Below is a small trained network, with its code and all its weights. Each question gives an input and a class and asks what happens when units are switched off, that is, made to give their printed mean instead of their output.

import numpy as np


def w(rows, s, z=0):
    codes = np.array(rows[::2]) - 128.0
    scale = np.full(codes.shape[1], s)
    scale[-1] = z or s
    return codes * scale


def f(y):
    return np.maximum(y, 0)


def log_softmax(a):
    a = a - a.max(-1, keepdims=True)
    return a - np.log(np.exp(a).sum(-1, keepdims=True))


def net(x, mask):
    res = np.array(x, float).reshape(1, 5) / 4 @ E
    y = f(res @ A[0][:, :-1].T + A[0][:, -1])
    res = res + np.where(mask, y, B[0][:, -1]) @ B[0][:, :-1]
    return log_softmax(res[-1] @ U[:, :-1].T + U[:, -1])


A, B = {}, {}
E = w([
[128,127,125],'x0',
[118,76,72],'x1',
[66,175,10],'x2',
[125,129,127],'x3',
[124,174,193],'x4',
],0.012)
A[0] = w([
[181,140,174,62],'N0',
[166,155,189,67],'N1',
[204,8,161,175],'N2',
[98,86,115,85],'N3',
[82,113,67,90],'N4',
[149,121,61,2],'N5',
[156,57,92,49],'N6',
],0.014,0.0069)
B[0] = w([
[54,96,250,175],'N0',
[122,101,224,185],'N1',
[228,155,41,255],'N2',
[117,104,178,147],'N3',
[114,96,123,200],'N4',
[104,83,182,159],'N5',
[117,50,182,163],'N6',
],0.011,0.012)
U = w([
[134,249,124,191],'0',
[85,144,64,205],'1',
[35,71,168,1],'2',
],0.012,0.0092)

Each question gives the input, the list of numbers given to net, and the class t.
The units are the neurons (one row each of A and B). Each row of codes is followed by its name. A weight is (code - 128) times the scale printed after its matrix; where a second scale follows, it is the last column's (A, B and U).
mask holds one flag per neuron, in row order. A switched-off neuron (its flag False) gives its mean, the last column of its row in B, instead of its output. The means were averaged over made-up inputs and are rounded, as every weight is.
A unit's drop is (log p(t) with every unit on - log p(t) with that unit switched off) / (log p(t) with every unit on - log p(t) with every unit switched off).
The circuit of an input: a set's keep is (log p(t) with only the set's units on - log p(t) with every unit switched off) / (log p(t) with every unit on - log p(t) with every unit switched off). Starting from all 7 units, units are removed one at a time, each time the one whose removal leaves the highest keep (on an exact tie, the one counted first), for as long as the keep stays at least 0.8.
units of the circuit, in order: the units of the circuit, biggest drop first
k most important neurons: the k neurons with the biggest drops, biggest first
drop of u: that unit's drop, to one decimal
input [1,8,-5,-2,5], class 0: units of the circuit, in order	N2
input [-5,-6,0,-6,2], class 2: 3 most important neurons	N2; N1; N0
input [-1,4,6,0,-5], class 2: units of the circuit, in order	N2; N5
input [6,5,4,-7,0], class 2: 2 most important neurons	N2; N5
input [-7,-2,-4,4,-5], class 0: 2 most important neurons	N2; N4
input [-5,4,8,7,-7], class 2: 2 most important neurons	N5; N2
input [-8,4,-8,-2,6], class 0: 4 most important neurons	N2; N6; N4; N5
input [8,-7,0,-2,2], class 2: 3 most important neurons	N2; N1; N0
input [-8,3,-4,1,2], class 0: units of the circuit, in order	N2; N4
input [-1,5,-7,-5,-7], class 1: 2 most important neurons	N2; N6
input [6,4,5,5,-1], class 2: 4 most important neurons	N2; N5; N4; N3
input [8,-2,-2,1,8], class 2: 3 most important neurons	N2; N0; N1
input [-5,0,-8,7,0], class 0: drop of N2	3.0
input [-5,-8,-5,-4,6], class 2: units of the circuit, in order	N0
input [8,8,-2,3,6], class 0: drop of N5	0.1
input [-3,-5,0,1,6], class 2: drop of N0	0.2
input [8,-5,-1,0,5], class 2: drop of N0	0.2
